Here is a tiny trained network, its code and every weight. The questions are about switching its units off for an input and a class, where a switched-off unit gives its printed mean instead of its output.

import numpy as np


def w(rows, s, z=0):
    codes = np.array(rows[::2]) - 128.0
    scale = np.full(codes.shape[1], s)
    scale[-1] = z or s
    return codes * scale


def f(y):
    return np.maximum(y, 0)


def log_softmax(a):
    a = a - a.max(-1, keepdims=True)
    return a - np.log(np.exp(a).sum(-1, keepdims=True))


def net(x, mask):
    res = np.array(x, float).reshape(1, 6) / 4 @ E
    y = f(res @ A[0][:, :-1].T + A[0][:, -1])
    res = res + np.where(mask, y, B[0][:, -1]) @ B[0][:, :-1]
    return log_softmax(res[-1] @ U[:, :-1].T + U[:, -1])


A, B = {}, {}
E = w([
[99,78,78,115,200],'x0',
[119,146,49,153,9],'x1',
[1,199,213,143,92],'x2',
[89,154,39,77,240],'x3',
[127,196,155,231,200],'x4',
[61,5,130,172,116],'x5',
],0.0094)
A[0] = w([
[194,115,109,106,125,93],'N0',
[129,145,179,185,19,87],'N1',
[137,163,92,64,118,57],'N2',
[161,184,157,172,158,65],'N3',
[100,94,169,195,160,135],'N4',
[149,163,74,134,162,66],'N5',
[145,160,98,79,125,82],'N6',
[100,68,194,115,71,106],'N7',
[98,133,39,167,101,115],'N8',
[151,170,171,200,137,72],'N9',
[147,161,120,125,76,2],'N10',
[111,158,100,145,67,69],'N11',
[37,102,3,171,79,87],'N12',
[142,145,131,98,130,19],'N13',
[112,90,173,184,165,131],'N14',
[178,106,104,132,87,36],'N15',
[154,54,148,166,144,123],'N16',
[112,122,122,74,173,148],'N17',
[177,99,127,114,126,132],'N18',
[89,77,127,121,154,133],'N19',
[49,142,161,113,170,47],'N20',
[188,97,94,132,110,74],'N21',
[236,83,101,133,105,129],'N22',
[99,104,70,70,74,82],'N23',
],0.016,0.0081)
B[0] = w([
[115,113,105,127,90,179],'N0',
[249,125,162,222,90,249],'N1',
[59,121,87,161,122,162],'N2',
[123,146,177,83,196,178],'N3',
[158,78,54,114,123,182],'N4',
[69,81,153,93,88,167],'N5',
[60,130,98,138,97,160],'N6',
[63,122,155,94,18,208],'N7',
[139,64,119,45,154,183],'N8',
[193,110,136,125,182,186],'N9',
[161,179,108,159,169,155],'N10',
[223,111,98,137,149,170],'N11',
[188,80,165,54,123,220],'N12',
[121,140,115,138,111,133],'N13',
[143,108,59,93,127,178],'N14',
[130,156,59,164,129,169],'N15',
[103,109,83,126,104,184],'N16',
[133,159,122,206,125,187],'N17',
[105,140,101,107,100,176],'N18',
[87,145,115,159,94,178],'N19',
[146,154,36,135,134,172],'N20',
[122,127,65,158,104,181],'N21',
[112,119,24,125,108,229],'N22',
[174,145,201,107,156,196],'N23',
],0.011,0.018)
U = w([
[51,145,178,154,195,1],'0',
[177,144,91,208,135,154],'1',
[150,53,166,114,46,67],'2',
[158,108,171,83,216,120],'3',
[56,159,252,133,68,168],'4',
[97,85,29,119,121,179],'5',
],0.011,0.0083)

Each question gives the input, the list of numbers given to net, and the class t.
The units are the neurons (one row each of A and B). Each row of codes is followed by its name. A weight is (code - 128) times the scale printed after its matrix; where a second scale follows, it is the last column's (A, B and U).
mask holds one flag per neuron, in row order. A switched-off neuron (its flag False) gives its mean, the last column of its row in B, instead of its output. The means were averaged over made-up inputs and are rounded, as every weight is.
A unit's drop is (log p(t) with every unit on - log p(t) with that unit switched off) / (log p(t) with every unit on - log p(t) with every unit switched off).
The circuit of an input: a set's keep is (log p(t) with only the set's units on - log p(t) with every unit switched off) / (log p(t) with every unit on - log p(t) with every unit switched off). Starting from the 12 units with the biggest drops (on a tie, the unit counted first), units are removed one at a time, each time the one whose removal leaves the highest keep (on an exact tie, the one counted first), for as long as the keep stays at least 0.8.
units of the circuit, in order: the units of the circuit, biggest drop first
top k neurons: the k neurons with the biggest drops, biggest first
drop when u is switched off: that unit's drop, to one decimal
input [-4,0,6,2,1,4], class 1: units of the circuit, in order => (N20 N22)
input [6,-5,7,2,8,-7], class 3: units of the circuit, in order => (N3)
input [0,-8,3,0,2,-2], class 3: top 3 neurons => (N1 N22 N3)
input [7,-1,-3,-8,-6,7], class 5: top 4 neurons => (N22 N16 N1 N15)
input [-8,0,3,-4,3,2], class 1: top 2 neurons => (N1 N12)
input [8,7,3,-2,6,8], class 2: top 2 neurons => (N12 N22)
input [-8,6,6,7,1,2], class 2: top 2 neurons => (N12 N3)
input [8,-3,3,-8,0,8], class 5: top 3 neurons => (N14 N4 N16)
input [-1,-6,0,-3,-1,-7], class 3: top 2 neurons => (N7 N1)
input [0,0,3,2,-6,-8], class 4: top 2 neurons => (N22 N4)
input [8,-4,7,-4,-7,-1], class 4: top 2 neurons => (N22 N7)
input [-4,2,-7,-5,6,6], class 5: top 2 neurons => (N22 N16)
input [-2,3,4,1,-1,-7], class 1: drop when N7 is switched off => 0.1
input [4,2,0,1,-1,8], class 2: drop when N0 is switched off => 0.0
input [-3,3,0,5,-1,6], class 3: drop when N1 is switched off => 0.2
input [4,1,-3,5,7,-8], class 0: drop when N22 is switched off => 0.1
input [-4,3,-4,-5,-3,-5], class 1: top neuron => (N1)
